Here is a tiny trained network, its code and every weight. The questions are about switching its units off for an input and a class, where a switched-off unit gives its printed mean instead of its output.

import numpy as np


def w(rows, s, z=0):
    codes = np.array(rows[::2]) - 128.0
    scale = np.full(codes.shape[1], s)
    scale[-1] = z or s
    return codes * scale


def norm(h):
    return h / np.sqrt((h * h).mean(-1, keepdims=True) + 1e-5)


def f(y):
    return y / 2 * (1 + np.tanh(0.7978845608 * (y + 0.044715 * y**3)))


def log_softmax(a):
    a = a - a.max(-1, keepdims=True)
    return a - np.log(np.exp(a).sum(-1, keepdims=True))


def net(x, mask):
    res = np.array(x, float).reshape(1, 6) / 4 @ E
    u = 0
    for l in range(4):
        y = f(norm(res) @ A[l][:, :-1].T + A[l][:, -1])
        res = res + np.where(mask[u : u + 4], y, B[l][:, -1]) @ B[l][:, :-1]
        u += 4
    return log_softmax(norm(res)[-1] @ U[:, :-1].T + U[:, -1])


A, B = {}, {}
E = w([
[232,170,137,88,83],'x0',
[193,255,106,170,230],'x1',
[21,177,87,105,151],'x2',
[129,129,89,188,58],'x3',
[190,129,52,28,53],'x4',
[133,71,125,169,102],'x5',
],0.0061)
A[0] = w([
[182,97,121,181,174,148],'0.n0',
[153,193,129,137,145,2],'0.n1',
[158,248,122,101,129,112],'0.n2',
[124,172,143,229,101,84],'0.n3',
],0.013,0.0053)
B[0] = w([
[94,137,156,92,205,204],'0.n0',
[212,71,212,90,84,143],'0.n1',
[210,136,159,41,220,253],'0.n2',
[1,120,118,200,134,195],'0.n3',
],0.0076,0.0046)
A[1] = w([
[85,102,84,143,98,143],'1.n0',
[220,104,242,222,111,4],'1.n1',
[113,252,255,120,97,86],'1.n2',
[189,27,107,66,251,143],'1.n3',
],0.0071,0.0031)
B[1] = w([
[135,93,25,97,135,162],'1.n0',
[11,121,148,168,177,140],'1.n1',
[191,121,92,110,106,141],'1.n2',
[200,139,180,196,98,253],'1.n3',
],0.012,0.0044)
A[2] = w([
[131,102,101,249,100,52],'2.n0',
[163,100,180,254,112,36],'2.n1',
[136,97,153,87,55,253],'2.n2',
[52,111,250,112,243,155],'2.n3',
],0.0099,0.003)
B[2] = w([
[151,151,116,172,245,157],'2.n0',
[106,109,134,148,177,181],'2.n1',
[128,76,84,143,57,203],'2.n2',
[102,133,137,140,62,254],'2.n3',
],0.013,0.0069)
A[3] = w([
[93,96,73,58,137,34],'3.n0',
[66,196,43,34,163,181],'3.n1',
[180,198,68,2,138,255],'3.n2',
[136,80,86,169,173,83],'3.n3',
],0.0095,0.004)
B[3] = w([
[61,148,146,86,131,141],'3.n0',
[111,248,210,177,162,173],'3.n1',
[163,84,208,210,102,254],'3.n2',
[223,111,74,85,175,146],'3.n3',
],0.011,0.0051)
U = w([
[166,94,85,87,116,77],'0',
[2,137,154,172,187,146],'1',
[126,216,133,120,129,91],'2',
[115,78,70,50,14,183],'3',
[234,141,223,155,138,170],'4',
[151,170,98,9,144,2],'5',
[126,84,31,133,159,73],'6',
],0.015,0.0098)

Each question gives the input, the list of numbers given to net, and the class t.
The units are the neurons (one row each of A and B). Each row of codes is followed by its name. A weight is (code - 128) times the scale printed after its matrix; where a second scale follows, it is the last column's (A, B and U).
mask holds one flag per neuron, layer by layer. A switched-off neuron (its flag False) gives its mean, the last column of its row in B, instead of its output. The means were averaged over made-up inputs and are rounded, as every weight is.
A unit's drop is (log p(t) with every unit on - log p(t) with that unit switched off) / (log p(t) with every unit on - log p(t) with every unit switched off).
The circuit of an input: a set's keep is (log p(t) with only the set's units on - log p(t) with every unit switched off) / (log p(t) with every unit on - log p(t) with every unit switched off). Starting from the 12 units with the biggest drops (on a tie, the unit counted first), units are removed one at a time, each time the one whose removal leaves the highest keep (on an exact tie, the one counted first), for as long as the keep stays at least 0.8.
circuit, biggest first: the units of the circuit, biggest drop first
k most important neurons: the k neurons with the biggest drops, biggest first
k most important neurons of layer l: the k neurons of layer l with the biggest drops, biggest first
drop when u is switched off: that unit's drop, to one decimal
input [8,-4,-8,1,1,5], class 3: circuit, biggest first	(2.n2)
input [-4,-6,2,6,-7,7], class 6: 3 most important neurons of layer 3	(3.n3, 3.n1, 3.n2)
input [7,-5,-5,-8,-8,7], class 1: 2 most important neurons	(1.n1, 0.n2)
input [-7,-7,7,-2,8,-4], class 1: 2 most important neurons	(3.n1, 1.n3)
input [-8,-5,-6,6,0,7], class 6: 2 most important neurons	(2.n0, 3.n3)
input [1,-1,7,-5,2,1], class 2: 2 most important neurons of layer 0	(0.n1, 0.n2)
input [6,-3,4,8,7,-5], class 4: 2 most important neurons	(3.n2, 2.n3)
input [0,-7,8,8,-7,8], class 6: 2 most important neurons of layer 1	(1.n0, 1.n1)
input [7,-8,0,-3,-7,1], class 3: 2 most important neurons	(1.n3, 0.n2)
input [3,-3,8,0,2,-6], class 4: 2 most important neurons	(3.n2, 0.n2)
input [-8,0,2,-5,4,2], class 2: 3 most important neurons of layer 3	(3.n1, 3.n3, 3.n2)
input [-1,4,-7,-4,-7,0], class 1: 2 most important neurons of layer 0	(0.n2, 0.n3)
input [-2,-8,5,-2,-6,-5], class 3: 3 most important neurons of layer 2	(2.n3, 2.n0, 2.n1)
input [3,-3,-7,6,-4,-7], class 1: circuit, biggest first	(1.n1)
input [2,0,-8,4,4,7], class 6: 2 most important neurons of layer 1	(1.n1, 1.n3)
input [-6,6,1,-4,-4,-7], class 4: drop when 1.n3 is switched off	0.2
input [8,-4,-2,2,-3,7], class 1: drop when 3.n1 is switched off	0.0
input [0,-1,-2,6,1,7], class 6: drop when 2.n0 is switched off	0.2
input [1,-7,-6,7,-2,0], class 6: 2 most important neurons of layer 3	(3.n3, 3.n2)
input [7,1,-8,2,-7,6], class 1: most important neuron	(1.n1)
